Below are the code and all the weights of a small trained network. Each question names an input and a class and asks about switching units off, where a switched-off unit gives its printed mean instead of its output.

import numpy as np


def w(rows, s, z=0):
    codes = np.array(rows[::2]) - 128.0
    scale = np.full(codes.shape[1], s)
    scale[-1] = z or s
    return codes * scale


def f(y):
    return y / 2 * (1 + np.tanh(0.7978845608 * (y + 0.044715 * y**3)))


def log_softmax(a):
    a = a - a.max(-1, keepdims=True)
    return a - np.log(np.exp(a).sum(-1, keepdims=True))


def net(x, mask):
    res = np.array(x, float).reshape(1, 3) / 4 @ E
    y = f(res @ A[0][:, :-1].T + A[0][:, -1])
    res = res + np.where(mask, y, B[0][:, -1]) @ B[0][:, :-1]
    return log_softmax(res[-1] @ U[:, :-1].T + U[:, -1])


A, B = {}, {}
E = w([
[123,145,156,128,108,113,96,247,102,135],'x0',
[109,127,156,146,138,150,179,97,212,239],'x1',
[198,132,119,89,128,184,51,128,83,190],'x2',
],0.016)
A[0] = w([
[143,126,123,96,131,149,140,98,163,165,106],'n1',
[128,109,76,132,142,119,97,117,46,85,87],'n2',
[134,108,76,124,152,149,103,51,117,139,129],'n3',
[166,132,92,111,141,146,118,59,117,123,126],'n4',
[112,138,155,142,136,116,121,136,141,137,68],'n5',
[131,117,131,128,134,121,133,92,131,162,30],'n6',
[165,151,115,119,103,165,83,133,107,166,115],'n7',
[146,114,101,163,170,161,122,83,172,187,156],'n8',
[109,119,171,144,139,151,179,104,250,218,134],'n9',
[139,150,156,118,98,137,93,182,118,141,129],'n10',
[196,121,132,84,148,184,56,144,75,196,118],'n11',
[169,102,114,84,134,168,140,62,151,151,87],'n12',
[107,141,143,154,146,134,140,135,162,148,45],'n13',
[149,150,138,114,134,120,111,142,91,117,88],'n14',
[91,131,149,155,99,77,172,173,141,140,113],'n15',
[91,114,135,156,146,83,191,131,185,64,97],'n16',
[109,99,155,137,116,117,138,152,126,153,7],'n17',
],0.017,0.013)
B[0] = w([
[116,153,157,142,134,139,139,169,115,164,165],'n1',
[146,66,136,114,112,142,117,134,200,111,182],'n2',
[154,159,177,103,104,141,200,158,138,95,177],'n3',
[148,138,173,107,86,112,212,132,176,121,171],'n4',
[89,137,127,117,71,152,143,159,114,133,131],'n5',
[160,144,122,105,117,152,119,148,120,144,140],'n6',
[135,110,84,155,150,117,102,88,84,143,184],'n7',
[98,181,129,154,145,127,172,130,114,180,198],'n8',
[254,150,177,37,165,124,100,222,232,200,252],'n9',
[125,132,108,151,172,113,103,109,155,199,181],'n10',
[97,75,29,113,176,127,75,82,58,122,233],'n11',
[102,161,184,169,105,112,180,162,108,149,176],'n12',
[164,126,147,117,102,160,125,127,150,68,146],'n13',
[136,98,131,138,135,133,134,161,166,130,156],'n14',
[76,175,174,180,101,140,142,127,132,167,173],'n15',
[65,77,91,150,124,134,113,85,83,144,195],'n16',
[116,112,151,113,107,126,155,97,122,94,131],'n17',
],0.015,0.033)
U = w([
[165,107,34,120,194,114,59,117,94,165,152],'0',
[146,232,219,143,99,116,211,172,206,153,137],'1',
[122,92,142,119,116,120,224,93,130,161,48],'2',
[111,196,114,71,81,187,99,129,98,97,2],'3',
[134,40,87,122,96,123,161,71,149,18,155],'4',
[39,107,60,187,128,116,148,58,2,136,94],'5',
[73,101,146,179,113,118,105,147,218,159,236],'6',
],0.01,0.0061)

Each question gives the input, the list of numbers given to net, and the class t.
The units are the neurons (one row each of A and B). Each row of codes is followed by its name. A weight is (code - 128) times the scale printed after its matrix; where a second scale follows, it is the last column's (A, B and U).
mask holds one flag per neuron, in row order. A switched-off neuron (its flag False) gives its mean, the last column of its row in B, instead of its output. The means were averaged over made-up inputs and are rounded, as every weight is.
A unit's drop is (log p(t) with every unit on - log p(t) with that unit switched off) / (log p(t) with every unit on - log p(t) with every unit switched off).
The circuit of an input: a set's keep is (log p(t) with only the set's units on - log p(t) with every unit switched off) / (log p(t) with every unit on - log p(t) with every unit switched off). Starting from the 12 units with the biggest drops (on a tie, the unit counted first), units are removed one at a time, each time the one whose removal leaves the highest keep (on an exact tie, the one counted first), for as long as the keep stays at least 0.8.
units of the circuit, in order: the units of the circuit, biggest drop first
most important unit: the unit with the biggest drop
k most important neurons: the k neurons with the biggest drops, biggest first
drop when u is switched off: that unit's drop, to one decimal
input [-1,-4,-3], class 4: 3 most important neurons -> (n9, n11, n8)
input [8,5,1], class 0: 2 most important neurons -> (n3, n4)
input [-7,-7,2], class 1: 2 most important neurons -> (n11, n4)
input [-5,-5,7], class 4: 2 most important neurons -> (n2, n4)
input [7,0,-3], class 6: 4 most important neurons -> (n11, n9, n3, n7)
input [-7,-1,-7], class 2: most important unit -> n16
input [-2,-4,-3], class 4: 2 most important neurons -> (n9, n11)
input [5,0,-7], class 5: 2 most important neurons -> (n9, n16)
input [2,-8,0], class 4: 2 most important neurons -> (n9, n2)
input [1,-3,-1], class 6: 3 most important neurons -> (n11, n9, n7)
input [1,1,-4], class 6: 2 most important neurons -> (n11, n16)
input [-7,-4,-6], class 4: 2 most important neurons -> (n11, n8)
input [6,-2,-4], class 5: 2 most important neurons -> (n9, n2)
input [-8,-4,-1], class 1: units of the circuit, in order -> (n11)
input [5,-6,-6], class 6: 3 most important neurons -> (n11, n2, n7)
input [-4,3,7], class 1: drop when n12 is switched off -> 0.4
input [-2,1,5], class 5: drop when n11 is switched off -> 0.2
input [0,-4,-3], class 4: drop when n9 is switched off -> 0.5
input [7,-7,-4], class 6: drop when n9 is switched off -> 0.0
